Below are the code and all the weights of a small trained network. Each question names an input and a target symbol and asks about switching units off, where a switched-off unit gives its printed mean instead of its output.

import numpy as np


def w(rows, s, z=0):
    codes = np.array(rows[::2]) - 128.0
    scale = np.full(codes.shape[1], s)
    scale[-1] = z or s
    return codes * scale


def norm(h):
    return h / np.sqrt((h * h).mean(-1, keepdims=True) + 1e-5)


def f(y):
    return y / 2 * (1 + np.tanh(0.7978845608 * (y + 0.044715 * y**3)))


def softmax(a):
    e = np.exp(a - a.max(-1, keepdims=True))
    return e / e.sum(-1, keepdims=True)


def log_softmax(a):
    a = a - a.max(-1, keepdims=True)
    return a - np.log(np.exp(a).sum(-1, keepdims=True))


def net(x, mask):
    ids = ['ΘΞΦδζτ'.index(c) for c in x.split()]
    T = len(ids)
    res = E[ids] + P[:T]
    r = norm(res)
    for j in range(2):
        rows = slice(4 * j, 4 * j + 4)
        q, k, v = (r @ M[0][rows].T for M in (Q, K, V))
        z = softmax(np.where(np.tri(T) > 0, q @ k.T / 4**0.5, -1e9)) @ v
        o = O[0][rows]
        res = res + np.where(mask[j], z, o[:, -1]) @ o[:, :-1]
    y = f(norm(res) @ A[0][:, :-1].T + A[0][:, -1])
    res = res + np.where(mask[2:18], y, B[0][:, -1]) @ B[0][:, :-1]
    return log_softmax(norm(res)[-1] @ U[:, :-1].T + U[:, -1])


Q, K, V, O, A, B = {}, {}, {}, {}, {}, {}
E = w([
[84,158,123,195],'Θ',
[88,120,139,123],'Ξ',
[155,139,132,252],'Φ',
[163,61,159,124],'δ',
[112,134,163,164],'ζ',
[142,127,167,170],'τ',
],0.014)
P = w([
[144,94,17,93],'0',
[85,96,204,140],'1',
[218,150,211,152],'2',
[133,142,125,104],'3',
[73,69,182,148],'4',
[158,126,250,180],'5',
[131,144,124,105],'6',
[70,48,142,152],'7',
[129,112,232,190],'8',
[131,141,123,102],'9',
[72,30,96,148],'10',
[48,96,233,176],'11',
],0.022)
Q[0] = w([
[226,154,108,133],'head 0',
[171,138,32,53],'head 0',
[173,226,148,77],'head 0',
[113,102,246,100],'head 0',
[185,9,136,149],'head 1',
[157,85,128,129],'head 1',
[169,24,133,161],'head 1',
[208,252,84,131],'head 1',
],0.043)
K[0] = w([
[185,125,206,154],'head 0',
[183,212,163,46],'head 0',
[75,150,217,135],'head 0',
[76,4,131,122],'head 0',
[93,35,61,144],'head 1',
[105,91,117,139],'head 1',
[119,52,64,146],'head 1',
[83,140,240,150],'head 1',
],0.044)
V[0] = w([
[80,109,134,39],'head 0',
[14,252,79,188],'head 0',
[30,126,127,10],'head 0',
[122,103,138,78],'head 0',
[135,148,134,122],'head 1',
[136,129,138,97],'head 1',
[79,30,98,168],'head 1',
[157,149,141,94],'head 1',
],0.039)
O[0] = w([
[143,56,109,173,174],'head 0',
[65,102,32,14,23],'head 0',
[137,2,73,169,175],'head 0',
[143,96,135,158,162],'head 0',
[110,124,136,146,101],'head 1',
[136,132,148,156,121],'head 1',
[199,141,95,41,252],'head 1',
[120,136,139,162,105],'head 1',
],0.038,0.022)
A[0] = w([
[152,121,107,164,128],'neuron 0',
[124,196,163,103,71],'neuron 1',
[110,59,122,156,9],'neuron 2',
[106,88,126,157,87],'neuron 3',
[39,132,107,137,113],'neuron 4',
[105,156,117,96,85],'neuron 5',
[58,163,110,60,173],'neuron 6',
[119,149,130,121,54],'neuron 7',
[137,148,189,125,208],'neuron 8',
[139,104,109,112,98],'neuron 9',
[70,201,151,166,104],'neuron 10',
[83,160,178,253,43],'neuron 11',
[112,80,155,108,2],'neuron 12',
[110,130,149,135,113],'neuron 13',
[101,55,103,180,29],'neuron 14',
[132,114,168,114,116],'neuron 15',
],0.046,0.0064)
B[0] = w([
[114,148,139,122,209],'neuron 0',
[151,181,84,143,158],'neuron 1',
[92,128,121,191,175],'neuron 2',
[91,138,125,142,157],'neuron 3',
[203,122,160,111,145],'neuron 4',
[92,125,146,130,161],'neuron 5',
[84,89,217,126,207],'neuron 6',
[120,144,128,133,129],'neuron 7',
[105,128,99,166,230],'neuron 8',
[126,110,109,102,172],'neuron 9',
[52,163,144,157,143],'neuron 10',
[112,94,250,170,254],'neuron 11',
[132,143,119,139,137],'neuron 12',
[117,116,131,133,128],'neuron 13',
[43,113,131,166,190],'neuron 14',
[139,132,117,129,155],'neuron 15',
],0.11,0.019)
U = w([
[66,31,206,3,4],'Θ',
[58,64,33,178,138],'Ξ',
[60,255,149,83,117],'Φ',
[232,91,228,182,120],'δ',
[223,83,68,46,228],'ζ',
[200,212,45,145,210],'τ',
],0.0078,0.0039)

Each question gives the input, a string of symbols that net reads in full, and the target symbol t.
The units are the heads (4 rows each of Q, K, V and O) and the neurons (one row each of A and B). Each row of codes is followed by its name. A weight is (code - 128) times the scale printed after its matrix; where a second scale follows, it is the last column's (O, A, B and U).
mask holds one flag per unit, heads first, then neurons. A switched-off unit (its flag False) gives its mean, the last column of its rows in O or B, instead of its output. The means were averaged over made-up inputs and are rounded, as every weight is.
A unit's drop is (log p(t) with every unit on - log p(t) with that unit switched off) / (log p(t) with every unit on - log p(t) with every unit switched off).
The circuit of an input: a set's keep is (log p(t) with only the set's units on - log p(t) with every unit switched off) / (log p(t) with every unit on - log p(t) with every unit switched off). Starting from the 12 units with the biggest drops (on a tie, the unit counted first), units are removed one at a time, each time the one whose removal leaves the highest keep (on an exact tie, the one counted first), for as long as the keep stays at least 0.8.
circuit, biggest first: the units of the circuit, biggest drop first
unit that matters most: the unit with the biggest drop
k most important neurons: the k neurons with the biggest drops, biggest first
which heads matter: for each layer, one digit per head in row order, 1 if its drop is at least 0.15 and else 0, layers parted by /
drop of u: that unit's drop, to one decimal
input δ Φ Ξ, target Φ: circuit, biggest first -> [head 0]
input δ Φ δ Θ, target Θ: circuit, biggest first -> [head 0; neuron 6]
input ζ τ δ Φ δ δ Φ Φ δ δ Φ, target ζ: which heads matter -> 01
input τ ζ τ δ τ τ, target τ: which heads matter -> 10
input Ξ δ δ Ξ Ξ τ Θ Ξ Ξ, target Ξ: circuit, biggest first -> [head 0; neuron 11]
input Θ Θ δ δ Θ Θ τ Θ δ Ξ ζ τ, target ζ: which heads matter -> 00
input ζ Ξ δ ζ δ δ Θ Ξ Φ δ ζ, target ζ: which heads matter -> 00
input Φ δ δ Θ δ Ξ δ δ ζ Θ Ξ Φ, target Ξ: 2 most important neurons -> [neuron 11; neuron 6]
input ζ ζ δ δ Ξ Φ Φ δ, target ζ: which heads matter -> 00
input δ δ δ δ δ δ δ Φ δ Φ ζ ζ, target ζ: which heads matter -> 10
input τ δ ζ Θ Ξ Ξ δ δ δ Ξ Θ Ξ, target Θ: 2 most important neurons -> [neuron 6; neuron 11]
input δ Ξ Ξ δ Θ δ δ Θ τ, target Θ: 2 most important neurons -> [neuron 6; neuron 11]
input Φ Θ ζ τ τ ζ Θ Ξ δ δ δ, target Φ: 3 most important neurons -> [neuron 1; neuron 11; neuron 6]
input δ Φ τ τ, target Φ: 2 most important neurons -> [neuron 10; neuron 1]
input τ Φ δ Θ ζ δ Θ Ξ δ Θ δ, target τ: unit that matters most -> head 0
input Θ Θ δ Φ δ δ ζ δ, target Θ: drop of head 0 -> 2.0
input δ δ δ Θ δ δ Φ ζ δ, target ζ: drop of neuron 11 -> 0.5
input Φ δ τ Θ δ δ ζ τ Θ, target τ: drop of neuron 11 -> 0.2
input δ ζ Θ, target ζ: 4 most important neurons -> [neuron 11; neuron 6; neuron 14; neuron 8]
input Ξ Θ δ δ Θ Φ, target Θ: unit that matters most -> head 0
